Below are the code and all the weights of a small trained network. Each question names an input and a class and asks about switching units off, where a switched-off unit gives its printed mean instead of its output.

import numpy as np


def w(rows, s, z=0):
    codes = np.array(rows[::2]) - 128.0
    scale = np.full(codes.shape[1], s)
    scale[-1] = z or s
    return codes * scale


def f(y):
    return y / 2 * (1 + np.tanh(0.7978845608 * (y + 0.044715 * y**3)))


def log_softmax(a):
    a = a - a.max(-1, keepdims=True)
    return a - np.log(np.exp(a).sum(-1, keepdims=True))


def net(x, mask):
    res = np.array(x, float).reshape(1, 8) / 4 @ E
    y = f(res @ A[0][:, :-1].T + A[0][:, -1])
    res = res + np.where(mask, y, B[0][:, -1]) @ B[0][:, :-1]
    return log_softmax(res[-1] @ U[:, :-1].T + U[:, -1])


A, B = {}, {}
E = w([
[156,167,118,158],'x0',
[184,173,77,79],'x1',
[195,33,35,184],'x2',
[245,139,177,182],'x3',
[127,167,255,213],'x4',
[103,73,118,249],'x5',
[124,203,172,157],'x6',
[134,7,200,78],'x7',
],0.0059)
A[0] = w([
[102,77,101,68,98],'neuron 0',
[75,144,162,131,163],'neuron 1',
[137,92,190,187,124],'neuron 2',
[102,167,123,181,198],'neuron 3',
[148,116,158,178,188],'neuron 4',
[206,95,40,194,166],'neuron 5',
[124,127,181,112,255],'neuron 6',
[141,73,211,195,137],'neuron 7',
[74,63,120,68,171],'neuron 8',
[80,115,115,249,219],'neuron 9',
[186,154,110,121,200],'neuron 10',
[108,157,65,208,99],'neuron 11',
[133,205,128,109,151],'neuron 12',
[111,152,125,154,207],'neuron 13',
[135,123,178,193,126],'neuron 14',
[139,63,218,209,157],'neuron 15',
],0.012,0.0077)
B[0] = w([
[151,80,1,106,174],'neuron 0',
[142,185,112,119,185],'neuron 1',
[56,31,168,123,186],'neuron 2',
[29,141,115,89,207],'neuron 3',
[67,121,170,101,194],'neuron 4',
[192,198,184,174,230],'neuron 5',
[188,209,178,25,240],'neuron 6',
[91,74,165,105,212],'neuron 7',
[131,120,66,28,216],'neuron 8',
[50,144,129,130,255],'neuron 9',
[128,133,201,194,195],'neuron 10',
[104,128,118,199,173],'neuron 11',
[68,112,209,141,195],'neuron 12',
[69,161,144,102,192],'neuron 13',
[68,62,109,119,185],'neuron 14',
[65,61,191,116,235],'neuron 15',
],0.0087,0.0089)
U = w([
[187,134,86,94,86],'0',
[50,132,66,110,119],'1',
[148,127,98,239,41],'2',
[151,233,138,72,181],'3',
[85,123,219,127,209],'4',
[102,2,90,81,1],'5',
],0.0091,0.0047)

Each question gives the input, the list of numbers given to net, and the class t.
The units are the neurons (one row each of A and B). Each row of codes is followed by its name. A weight is (code - 128) times the scale printed after its matrix; where a second scale follows, it is the last column's (A, B and U).
mask holds one flag per neuron, in row order. A switched-off neuron (its flag False) gives its mean, the last column of its row in B, instead of its output. The means were averaged over made-up inputs and are rounded, as every weight is.
A unit's drop is (log p(t) with every unit on - log p(t) with that unit switched off) / (log p(t) with every unit on - log p(t) with every unit switched off).
The circuit of an input: a set's keep is (log p(t) with only the set's units on - log p(t) with every unit switched off) / (log p(t) with every unit on - log p(t) with every unit switched off). Starting from the 12 units with the biggest drops (on a tie, the unit counted first), units are removed one at a time, each time the one whose removal leaves the highest keep (on an exact tie, the one counted first), for as long as the keep stays at least 0.8.
units of the circuit, in order: the units of the circuit, biggest drop first
unit that matters most: the unit with the biggest drop
top k neurons: the k neurons with the biggest drops, biggest first
drop of u: that unit's drop, to one decimal
input [-7,6,8,8,-7,5,-6,2], class 2: units of the circuit, in order	neuron 5; neuron 6
input [-5,0,-4,-2,3,-2,-2,8], class 5: units of the circuit, in order	neuron 5; neuron 8
input [-4,-7,-7,-7,6,2,-7,5], class 5: unit that matters most	neuron 8
input [5,-4,-4,-8,8,-6,6,1], class 3: top 2 neurons	neuron 6; neuron 1
input [-6,-1,7,4,-7,-8,7,-2], class 2: top 2 neurons	neuron 6; neuron 10
input [-8,2,-1,-6,7,7,-5,3], class 5: top 2 neurons	neuron 5; neuron 8
input [0,-2,-7,-6,3,-4,0,5], class 3: drop of neuron 13	0.0
input [2,-7,8,-1,-6,-4,1,-7], class 2: drop of neuron 11	0.1
input [5,3,7,4,-7,3,-1,5], class 0: drop of neuron 2	0.1
input [6,-8,-6,-1,-8,8,-2,0], class 1: drop of neuron 11	0.0
